Here is a tiny trained network, its code and every weight. The questions are about switching its units off for an input and a class, where a switched-off unit gives its printed mean instead of its output.

import numpy as np


def w(rows, s, z=0):
    codes = np.array(rows[::2]) - 128.0
    scale = np.full(codes.shape[1], s)
    scale[-1] = z or s
    return codes * scale


def f(y):
    return np.maximum(y, 0)


def log_softmax(a):
    a = a - a.max(-1, keepdims=True)
    return a - np.log(np.exp(a).sum(-1, keepdims=True))


def net(x, mask):
    res = np.array(x, float).reshape(1, 5) / 4 @ E
    y = f(res @ A[0][:, :-1].T + A[0][:, -1])
    res = res + np.where(mask, y, B[0][:, -1]) @ B[0][:, :-1]
    return log_softmax(res[-1] @ U[:, :-1].T + U[:, -1])


A, B = {}, {}
E = w([
[172,230,98],'x0',
[128,128,125],'x1',
[254,93,61],'x2',
[126,129,125],'x3',
[31,121,62],'x4',
],0.0086)
A[0] = w([
[101,131,135,202],'N1',
[184,116,185,201],'N2',
[132,74,163,45],'N3',
[105,95,74,67],'N4',
[122,87,140,70],'N5',
[119,83,137,70],'N6',
[117,75,134,69],'N7',
[105,193,44,91],'N8',
[163,158,220,51],'N9',
[170,83,97,51],'N10',
[83,53,79,103],'N11',
[171,171,179,184],'N12',
[130,74,155,71],'N13',
[150,190,136,56],'N14',
[141,170,67,197],'N15',
[93,171,205,45],'N16',
[195,82,122,59],'N17',
[92,136,91,166],'N18',
[125,252,124,57],'N19',
[164,106,142,118],'N20',
[168,97,72,49],'N21',
[144,113,99,29],'N22',
[83,155,155,47],'N23',
[100,89,69,65],'N24',
[122,117,117,2],'N25',
[170,96,108,113],'N26',
[105,115,22,89],'N27',
[114,183,235,77],'N28',
[95,155,53,177],'N29',
[94,101,155,23],'N30',
[154,122,41,49],'N31',
[104,78,115,102],'N32',
[109,140,152,63],'N33',
[95,81,111,79],'N34',
[171,133,205,105],'N35',
[172,125,116,178],'N36',
[151,109,88,46],'N37',
[140,183,105,59],'N38',
[98,168,67,64],'N39',
[126,46,204,53],'N40',
[146,96,55,67],'N41',
],0.015,0.0082)
B[0] = w([
[64,125,70,223],'N1',
[35,77,153,254],'N2',
[164,177,225,151],'N3',
[136,104,211,164],'N4',
[197,194,201,147],'N5',
[180,214,180,152],'N6',
[187,213,189,160],'N7',
[165,105,219,207],'N8',
[58,109,202,180],'N9',
[93,254,139,172],'N10',
[147,109,211,225],'N11',
[151,44,165,238],'N12',
[242,165,207,159],'N13',
[181,161,235,163],'N14',
[119,71,155,249],'N15',
[92,218,65,185],'N16',
[79,207,153,195],'N17',
[53,118,162,212],'N18',
[237,164,200,208],'N19',
[56,133,135,173],'N20',
[95,216,124,180],'N21',
[26,213,98,133],'N22',
[109,228,76,168],'N23',
[117,119,169,172],'N24',
[5,25,229,128],'N25',
[92,168,125,192],'N26',
[45,134,205,208],'N27',
[56,182,81,202],'N28',
[113,49,195,241],'N29',
[182,245,138,154],'N30',
[78,193,135,187],'N31',
[160,128,177,181],'N32',
[51,222,29,140],'N33',
[145,150,227,177],'N34',
[55,70,222,197],'N35',
[67,125,96,225],'N36',
[67,243,145,149],'N37',
[212,204,193,161],'N38',
[131,144,217,171],'N39',
[202,153,197,198],'N40',
[52,230,111,180],'N41',
],0.008,0.0074)
U = w([
[70,215,89,20],'0',
[229,155,180,44],'1',
[101,100,125,255],'2',
[82,67,144,126],'3',
[106,107,122,248],'4',
[113,29,52,156],'5',
[183,31,1,1],'6',
],0.01,0.0082)

Each question gives the input, the list of numbers given to net, and the class t.
The units are the neurons (one row each of A and B). Each row of codes is followed by its name. A weight is (code - 128) times the scale printed after its matrix; where a second scale follows, it is the last column's (A, B and U).
mask holds one flag per neuron, in row order. A switched-off neuron (its flag False) gives its mean, the last column of its row in B, instead of its output. The means were averaged over made-up inputs and are rounded, as every weight is.
A unit's drop is (log p(t) with every unit on - log p(t) with that unit switched off) / (log p(t) with every unit on - log p(t) with every unit switched off).
The circuit of an input: a set's keep is (log p(t) with only the set's units on - log p(t) with every unit switched off) / (log p(t) with every unit on - log p(t) with every unit switched off). Starting from the 12 units with the biggest drops (on a tie, the unit counted first), units are removed one at a time, each time the one whose removal leaves the highest keep (on an exact tie, the one counted first), for as long as the keep stays at least 0.8.
circuit, biggest first: the units of the circuit, biggest drop first
unit that matters most: the unit with the biggest drop
k most important neurons: the k neurons with the biggest drops, biggest first
drop of u: that unit's drop, to one decimal
input [5,4,6,0,-8], class 3: circuit, biggest first	(N2; N35)
input [7,-6,-1,-1,6], class 1: circuit, biggest first	(N19; N8)
input [4,-4,3,0,8], class 3: unit that matters most	N29
input [7,-5,2,-4,7], class 1: 2 most important neurons	(N19; N8)
input [-8,4,-8,-6,2], class 0: circuit, biggest first	(N16; N23)
input [4,-1,-2,4,2], class 1: circuit, biggest first	(N19; N2)
input [-8,7,-8,-4,-2], class 0: circuit, biggest first	(N28; N16)
input [-7,-2,8,-7,7], class 0: circuit, biggest first	(N41; N10)
input [4,-3,-5,-5,-7], class 3: circuit, biggest first	(N35; N9)
input [6,1,-3,6,7], class 3: 2 most important neurons	(N29; N18)
input [5,0,7,3,-8], class 3: 3 most important neurons	(N12; N2; N35)
input [8,1,5,5,8], class 1: 3 most important neurons	(N8; N19; N38)
input [6,5,3,-7,-7], class 2: 2 most important neurons	(N2; N36)
input [6,1,-1,6,-2], class 1: circuit, biggest first	(N19)
input [-8,-3,-7,1,-5], class 1: 2 most important neurons	(N40; N13)
input [2,2,-3,-5,7], class 3: drop of N18	0.1
input [5,1,-3,5,-7], class 3: drop of N12	0.2
input [-7,2,3,6,-2], class 1: drop of N31	0.0
input [5,-8,1,-7,-8], class 3: drop of N12	0.1
input [-1,3,6,1,3], class 0: most important neuron	(N41)
